Below is a small trained network, with its code and all its weights. Each question gives an input and a class and asks what happens when units are switched off, that is, made to give their printed mean instead of their output.

import numpy as np


def w(rows, s, z=0):
    codes = np.array(rows[::2]) - 128.0
    scale = np.full(codes.shape[1], s)
    scale[-1] = z or s
    return codes * scale


def norm(h):
    return h / np.sqrt((h * h).mean(-1, keepdims=True) + 1e-5)


def f(y):
    return np.maximum(y, 0)


def log_softmax(a):
    a = a - a.max(-1, keepdims=True)
    return a - np.log(np.exp(a).sum(-1, keepdims=True))


def net(x, mask):
    res = np.array(x, float).reshape(1, 7) / 4 @ E
    u = 0
    for l in range(4):
        y = f(norm(res) @ A[l][:, :-1].T + A[l][:, -1])
        res = res + np.where(mask[u : u + 5], y, B[l][:, -1]) @ B[l][:, :-1]
        u += 5
    return log_softmax(norm(res)[-1] @ U[:, :-1].T + U[:, -1])


A, B = {}, {}
E = w([
[101,62,80,107,126,2,97],'x0',
[34,133,181,167,155,116,126],'x1',
[143,145,118,171,82,111,171],'x2',
[203,141,226,60,155,63,179],'x3',
[94,193,119,89,102,130,113],'x4',
[105,121,132,105,133,135,141],'x5',
[126,131,127,129,128,129,128],'x6',
],0.0068)
A[0] = w([
[47,244,228,193,177,97,3,45],'L0N1',
[153,178,183,87,183,176,134,4],'L0N2',
[63,199,235,227,153,26,134,71],'L0N3',
[188,83,129,223,70,125,209,205],'L0N4',
[109,253,137,72,36,103,41,113],'L0N5',
],0.005,0.0028)
B[0] = w([
[159,59,107,149,170,134,197,209],'L0N1',
[139,147,100,150,94,90,76,172],'L0N2',
[149,82,91,71,148,127,181,237],'L0N3',
[80,84,155,91,83,126,120,255],'L0N4',
[139,2,195,137,83,151,134,213],'L0N5',
],0.0095,0.0034)
A[1] = w([
[163,107,80,89,87,165,99,53],'L1N1',
[95,136,100,89,144,37,119,6],'L1N2',
[176,227,188,180,165,254,206,165],'L1N3',
[164,66,154,93,234,178,15,73],'L1N4',
[183,192,180,106,182,87,137,20],'L1N5',
],0.0078,0.002)
B[1] = w([
[105,137,84,129,182,187,149,190],'L1N1',
[175,133,93,141,96,84,6,191],'L1N2',
[120,51,96,86,149,30,1,255],'L1N3',
[132,138,160,155,4,171,163,210],'L1N4',
[65,223,122,169,122,103,160,173],'L1N5',
],0.0091,0.0049)
A[2] = w([
[232,175,87,31,73,170,112,129],'L2N1',
[195,210,223,66,176,59,191,115],'L2N2',
[99,90,176,87,3,118,149,119],'L2N3',
[122,228,160,197,153,167,123,4],'L2N4',
[234,156,45,71,73,163,170,53],'L2N5',
],0.007,0.0045)
B[2] = w([
[146,79,94,104,172,87,187,202],'L2N1',
[90,200,94,255,120,153,151,198],'L2N2',
[189,97,187,116,82,208,79,253],'L2N3',
[222,111,153,88,52,161,98,129],'L2N4',
[137,149,150,50,190,108,191,164],'L2N5',
],0.0096,0.0057)
A[3] = w([
[108,31,149,173,39,172,208,226],'L3N1',
[181,61,75,106,2,130,139,195],'L3N2',
[233,156,182,139,124,67,171,252],'L3N3',
[79,58,122,133,211,113,192,164],'L3N4',
[72,174,30,170,134,223,111,28],'L3N5',
],0.007,0.0026)
B[3] = w([
[161,175,148,83,87,167,175,241],'L3N1',
[128,156,184,148,152,124,73,254],'L3N2',
[24,148,106,140,134,188,108,191],'L3N3',
[210,118,92,78,199,182,207,164],'L3N4',
[61,196,184,254,122,80,198,153],'L3N5',
],0.0096,0.0093)
U = w([
[132,61,85,98,204,15,11,253],'0',
[36,253,108,234,144,139,189,134],'1',
[192,64,60,24,255,166,250,105],'2',
[180,163,196,70,44,179,98,19],'3',
[175,75,213,100,98,189,139,55],'4',
],0.0085,0.0039)

Each question gives the input, the list of numbers given to net, and the class t.
The units are the neurons (one row each of A and B). Each row of codes is followed by its name. A weight is (code - 128) times the scale printed after its matrix; where a second scale follows, it is the last column's (A, B and U).
mask holds one flag per neuron, layer by layer. A switched-off neuron (its flag False) gives its mean, the last column of its row in B, instead of its output. The means were averaged over made-up inputs and are rounded, as every weight is.
A unit's drop is (log p(t) with every unit on - log p(t) with that unit switched off) / (log p(t) with every unit on - log p(t) with every unit switched off).
The circuit of an input: a set's keep is (log p(t) with only the set's units on - log p(t) with every unit switched off) / (log p(t) with every unit on - log p(t) with every unit switched off). Starting from the 12 units with the biggest drops (on a tie, the unit counted first), units are removed one at a time, each time the one whose removal leaves the highest keep (on an exact tie, the one counted first), for as long as the keep stays at least 0.8.
circuit, biggest first: the units of the circuit, biggest drop first
most important unit: the unit with the biggest drop
top k neurons: the k neurons with the biggest drops, biggest first
input [-8,6,-7,-7,5,6,1], class 0: top 2 neurons	(L1N3, L2N2)
input [-1,7,-1,6,7,8,-4], class 2: circuit, biggest first	(L0N1, L3N4)
input [0,-8,0,-6,7,1,7], class 2: circuit, biggest first	(L2N5, L2N1)
input [-5,-8,3,-6,-3,1,6], class 2: circuit, biggest first	(L2N1, L2N5)
input [-1,-6,0,7,4,-8,8], class 1: circuit, biggest first	(L2N2, L1N5)
input [-4,8,-5,5,8,3,-5], class 2: most important unit	L0N1
input [6,8,2,5,-3,-3,3], class 2: top 2 neurons	(L0N3, L3N4)
input [-3,4,-1,4,-3,-2,-4], class 1: circuit, biggest first	(L0N5, L2N2)
input [-2,6,3,-1,8,2,-1], class 4: top 4 neurons	(L0N5, L1N1, L2N1, L2N3)
input [-5,3,5,-4,-2,-1,-7], class 0: top 2 neurons	(L1N3, L0N5)
input [-2,-1,-1,-5,-5,-7,-2], class 1: top 2 neurons	(L3N5, L0N5)
input [5,7,2,7,-6,0,4], class 1: top 3 neurons	(L2N2, L1N3, L0N5)
input [1,6,-6,-3,7,-6,3], class 4: circuit, biggest first	(L0N5, L0N1)
input [-5,-5,7,-7,-1,-6,-8], class 1: top 3 neurons	(L3N5, L1N1, L2N3)
input [2,-3,-8,8,3,1,-7], class 1: most important unit	L2N2
input [-6,8,-3,0,7,1,-8], class 2: top 3 neurons	(L0N1, L3N4, L0N3)
input [6,-7,2,-6,2,-6,-3], class 2: top 3 neurons	(L1N3, L1N1, L2N3)
input [-7,-2,-1,-6,5,4,-4], class 0: circuit, biggest first	(L1N3, L3N1)
input [5,-3,-3,-4,7,3,2], class 4: circuit, biggest first	(L0N5, L1N3)
input [-3,-6,0,-4,-6,7,2], class 2: most important unit	L1N1
input [5,7,-2,-5,-4,-5,-4], class 2: top 2 neurons	(L3N4, L1N3)
input [-2,-5,-7,8,7,-3,1], class 1: top 2 neurons	(L2N2, L1N5)
